Below is a small trained network, with its code and all its weights. Each question gives an input and a class and asks what happens when units are switched off, that is, made to give their printed mean instead of their output.

import numpy as np


def w(rows, s, z=0):
    codes = np.array(rows[::2]) - 128.0
    scale = np.full(codes.shape[1], s)
    scale[-1] = z or s
    return codes * scale


def f(y):
    return y / 2 * (1 + np.tanh(0.7978845608 * (y + 0.044715 * y**3)))


def log_softmax(a):
    a = a - a.max(-1, keepdims=True)
    return a - np.log(np.exp(a).sum(-1, keepdims=True))


def net(x, mask):
    res = np.array(x, float).reshape(1, 8) / 4 @ E
    y = f(res @ A[0][:, :-1].T + A[0][:, -1])
    res = res + np.where(mask, y, B[0][:, -1]) @ B[0][:, :-1]
    return log_softmax(res[-1] @ U[:, :-1].T + U[:, -1])


A, B = {}, {}
E = w([
[71,155,219,202,163,94,134,38,52,45,103],'x0',
[123,135,122,214,66,22,62,140,48,226,212],'x1',
[129,217,93,23,58,147,147,132,172,149,145],'x2',
[127,53,63,81,172,34,85,138,248,157,22],'x3',
[37,187,29,83,210,133,73,193,179,141,205],'x4',
[247,74,176,229,149,105,253,211,219,89,87],'x5',
[123,204,201,92,108,57,165,29,209,131,212],'x6',
[90,59,163,170,119,146,187,81,189,184,103],'x7',
],0.0048)
A[0] = w([
[73,170,184,112,162,210,135,88,82,76,191,198],'N1',
[89,177,77,111,220,88,109,168,167,108,189,205],'N2',
[37,218,169,49,190,151,173,35,165,11,73,168],'N3',
[117,126,253,226,115,104,220,51,127,150,186,221],'N4',
[40,160,143,111,210,246,63,83,21,47,178,172],'N5',
[90,229,131,47,8,117,77,31,103,188,200,193],'N6',
[122,112,27,58,144,168,167,167,221,181,86,184],'N7',
[16,63,90,137,171,73,10,38,85,204,89,186],'N8',
[186,62,234,148,168,91,226,44,194,54,60,165],'N9',
[206,86,105,176,130,38,149,193,168,185,107,205],'N10',
[37,86,79,127,191,44,19,88,129,210,128,251],'N11',
[76,213,164,62,23,122,91,37,106,189,212,183],'N12',
[113,88,11,34,156,201,161,189,247,194,99,187],'N13',
[101,176,66,97,223,47,107,167,206,145,216,164],'N14',
[116,95,254,236,137,110,242,58,133,141,173,210],'N15',
],0.0051,0.0029)
B[0] = w([
[151,96,189,205,169,204,143,122,131,72,107,188],'N1',
[97,203,110,197,168,121,35,78,195,58,152,187],'N2',
[166,237,114,121,106,139,20,57,239,22,38,204],'N3',
[174,55,238,184,139,190,200,102,16,208,173,230],'N4',
[96,47,130,231,232,222,162,196,206,31,95,214],'N5',
[209,188,210,44,28,91,75,8,81,205,139,254],'N6',
[61,55,118,171,238,168,163,194,103,164,211,196],'N7',
[9,179,29,183,194,37,37,139,160,164,248,224],'N8',
[244,147,234,38,37,206,67,19,200,57,19,225],'N9',
[158,124,116,201,161,185,100,140,113,73,123,201],'N10',
[20,193,42,187,180,39,33,120,148,152,248,233],'N11',
[202,154,219,83,53,124,112,30,67,176,117,245],'N12',
[26,36,127,197,245,125,187,203,88,212,233,219],'N13',
[40,226,44,162,185,43,22,112,218,84,210,199],'N14',
[217,77,254,167,99,225,179,63,36,169,120,230],'N15',
],0.0052,0.0069)
U = w([
[174,162,6,157,34,78,165,246,48,82,55,52],'0',
[98,22,169,209,201,185,248,191,26,223,217,167],'1',
[136,44,116,79,139,173,197,181,183,71,32,81],'2',
[14,184,11,209,228,98,41,189,234,28,167,199],'3',
[54,188,81,3,130,121,241,159,162,160,122,23],'4',
[251,171,233,74,20,189,112,28,145,56,13,147],'5',
[5,193,70,24,16,37,251,154,140,104,48,3],'6',
[101,213,91,36,30,18,59,59,99,245,202,140],'7',
],0.0052,0.0051)

Each question gives the input, the list of numbers given to net, and the class t.
The units are the neurons (one row each of A and B). Each row of codes is followed by its name. A weight is (code - 128) times the scale printed after its matrix; where a second scale follows, it is the last column's (A, B and U).
mask holds one flag per neuron, in row order. A switched-off neuron (its flag False) gives its mean, the last column of its row in B, instead of its output. The means were averaged over made-up inputs and are rounded, as every weight is.
A unit's drop is (log p(t) with every unit on - log p(t) with that unit switched off) / (log p(t) with every unit on - log p(t) with every unit switched off).
The circuit of an input: a set's keep is (log p(t) with only the set's units on - log p(t) with every unit switched off) / (log p(t) with every unit on - log p(t) with every unit switched off). Starting from the 12 units with the biggest drops (on a tie, the unit counted first), units are removed one at a time, each time the one whose removal leaves the highest keep (on an exact tie, the one counted first), for as long as the keep stays at least 0.8.
units of the circuit, in order: the units of the circuit, biggest drop first
most important unit: the unit with the biggest drop
top k neurons: the k neurons with the biggest drops, biggest first
drop of u: that unit's drop, to one decimal
input [8,5,8,-2,1,-2,0,-7], class 5: units of the circuit, in order -> N5; N12
input [7,6,3,5,-2,-5,-7,1], class 3: most important unit -> N8
input [1,6,-7,-2,2,-7,-2,3], class 3: top 2 neurons -> N5; N8
input [-7,-4,6,-3,-1,-3,-4,-8], class 1: top 2 neurons -> N13; N7
input [6,5,-8,2,1,7,-6,4], class 5: top 2 neurons -> N9; N13
input [-6,-2,-6,0,-5,6,-3,6], class 5: top 3 neurons -> N9; N8; N11
input [5,-1,2,6,3,5,5,2], class 5: top 2 neurons -> N9; N8
input [2,5,-5,-2,-4,5,4,1], class 5: top 2 neurons -> N9; N13
input [7,1,-7,-7,-1,-4,5,-3], class 5: top 4 neurons -> N3; N13; N12; N6
input [-1,1,-1,-2,4,-3,-5,6], class 3: top 2 neurons -> N4; N15
input [4,5,-3,5,-6,7,-3,7], class 5: drop of N9 -> 1.4
input [8,-6,-7,5,2,5,0,-7], class 5: drop of N9 -> 0.1
input [7,-7,-5,1,6,3,3,0], class 5: drop of N9 -> 0.2
input [-1,6,-4,-2,-3,-6,-7,3], class 3: drop of N8 -> 0.3
input [-7,-8,-4,-2,-5,0,0,1], class 2: most important unit -> N6
